Below are the code and all the weights of a small trained network. Each question names an input and a class and asks about switching units off, where a switched-off unit gives its printed mean instead of its output.

import numpy as np


def w(rows, s, z=0):
    codes = np.array(rows[::2]) - 128.0
    scale = np.full(codes.shape[1], s)
    scale[-1] = z or s
    return codes * scale


def f(y):
    return y / 2 * (1 + np.tanh(0.7978845608 * (y + 0.044715 * y**3)))


def log_softmax(a):
    a = a - a.max(-1, keepdims=True)
    return a - np.log(np.exp(a).sum(-1, keepdims=True))


def net(x, mask):
    res = np.array(x, float).reshape(1, 8) / 4 @ E
    y = f(res @ A[0][:, :-1].T + A[0][:, -1])
    res = res + np.where(mask, y, B[0][:, -1]) @ B[0][:, :-1]
    return log_softmax(res[-1] @ U[:, :-1].T + U[:, -1])


A, B = {}, {}
E = w([
[157,149,211,242,181,126,92,97,236,207,244,193],'x0',
[152,82,137,144,106,139,93,154,103,125,138,140],'x1',
[114,148,115,141,129,119,136,120,159,117,98,119],'x2',
[110,118,166,112,122,141,118,109,116,142,123,129],'x3',
[207,81,130,139,55,215,213,39,157,27,142,191],'x4',
[159,137,114,153,146,150,106,145,74,115,146,157],'x5',
[151,110,128,111,77,122,108,137,151,160,125,123],'x6',
[146,105,125,113,156,165,120,118,113,154,154,98],'x7',
],0.012)
A[0] = w([
[106,147,137,69,160,138,138,193,127,168,126,147,4],'neuron 1',
[129,133,57,104,122,90,116,92,129,147,155,167,84],'neuron 2',
[162,179,102,36,73,176,103,168,108,111,116,94,131],'neuron 3',
[114,109,157,131,122,131,75,104,157,158,162,147,61],'neuron 4',
[111,141,163,233,133,112,94,94,196,180,219,160,143],'neuron 5',
[174,95,121,114,58,213,237,45,134,59,131,180,7],'neuron 6',
[97,161,142,155,161,50,111,209,68,211,96,55,26],'neuron 7',
[83,112,63,47,61,136,178,167,2,86,36,57,172],'neuron 8',
[37,147,105,99,176,34,15,183,80,178,118,87,25],'neuron 9',
],0.0083,0.0029)
B[0] = w([
[149,93,123,107,116,128,92,100,195,120,139,133,146],'neuron 1',
[105,105,157,130,100,200,132,133,120,156,119,127,127],'neuron 2',
[112,196,98,151,184,129,170,142,79,168,75,132,172],'neuron 3',
[147,128,149,143,154,156,146,117,136,137,101,70,152],'neuron 4',
[128,137,205,136,227,119,150,127,171,189,203,183,207],'neuron 5',
[81,78,31,52,33,124,50,107,78,76,108,78,214],'neuron 6',
[131,75,95,118,68,117,113,90,60,84,81,106,203],'neuron 7',
[184,178,239,255,209,147,174,156,186,213,184,196,251],'neuron 8',
[89,139,41,57,62,142,102,80,106,54,115,102,220],'neuron 9',
],0.0097,0.026)
U = w([
[130,100,206,230,254,187,197,179,181,230,207,153,248],'0',
[103,57,34,35,6,189,59,92,57,10,163,40,8],'1',
],0.0063,0.0013)

Each question gives the input, the list of numbers given to net, and the class t.
The units are the neurons (one row each of A and B). Each row of codes is followed by its name. A weight is (code - 128) times the scale printed after its matrix; where a second scale follows, it is the last column's (A, B and U).
mask holds one flag per neuron, in row order. A switched-off neuron (its flag False) gives its mean, the last column of its row in B, instead of its output. The means were averaged over made-up inputs and are rounded, as every weight is.
A unit's drop is (log p(t) with every unit on - log p(t) with that unit switched off) / (log p(t) with every unit on - log p(t) with every unit switched off).
The circuit of an input: a set's keep is (log p(t) with only the set's units on - log p(t) with every unit switched off) / (log p(t) with every unit on - log p(t) with every unit switched off). Starting from all 9 units, units are removed one at a time, each time the one whose removal leaves the highest keep (on an exact tie, the one counted first), for as long as the keep stays at least 0.8.
units of the circuit, in order: the units of the circuit, biggest drop first
unit that matters most: the unit with the biggest drop
k most important neurons: the k neurons with the biggest drops, biggest first
drop when u is switched off: that unit's drop, to one decimal
input [-3,-1,5,-6,-3,-2,8,-3], class 0: units of the circuit, in order	[neuron 6]
input [-6,-2,-1,-5,6,6,1,2], class 0: 3 most important neurons	[neuron 8; neuron 9; neuron 7]
input [5,-7,-3,-1,8,-4,4,-2], class 1: 2 most important neurons	[neuron 6; neuron 8]
input [-4,-6,0,-5,-3,-8,-5,6], class 0: 2 most important neurons	[neuron 8; neuron 6]
input [1,5,3,-5,2,4,-6,2], class 1: 2 most important neurons	[neuron 8; neuron 5]
input [4,2,7,6,7,0,3,4], class 1: 2 most important neurons	[neuron 6; neuron 8]
input [7,6,-2,-3,8,0,-1,1], class 1: 2 most important neurons	[neuron 6; neuron 8]
input [-5,-2,6,5,4,5,-6,-5], class 0: 2 most important neurons	[neuron 8; neuron 9]
input [-1,8,-5,-8,-2,-8,1,7], class 1: 2 most important neurons	[neuron 8; neuron 5]
input [1,-6,7,-5,2,3,-5,-4], class 1: 2 most important neurons	[neuron 8; neuron 5]
input [-8,-8,-6,7,4,2,-7,2], class 0: drop when neuron 8 is switched off	1.9
input [-1,-3,2,1,-3,-8,6,-1], class 1: drop when neuron 8 is switched off	0.1
input [3,4,3,5,-6,1,-3,5], class 1: drop when neuron 8 is switched off	0.3
input [3,3,2,1,-5,5,2,-8], class 1: unit that matters most	neuron 8
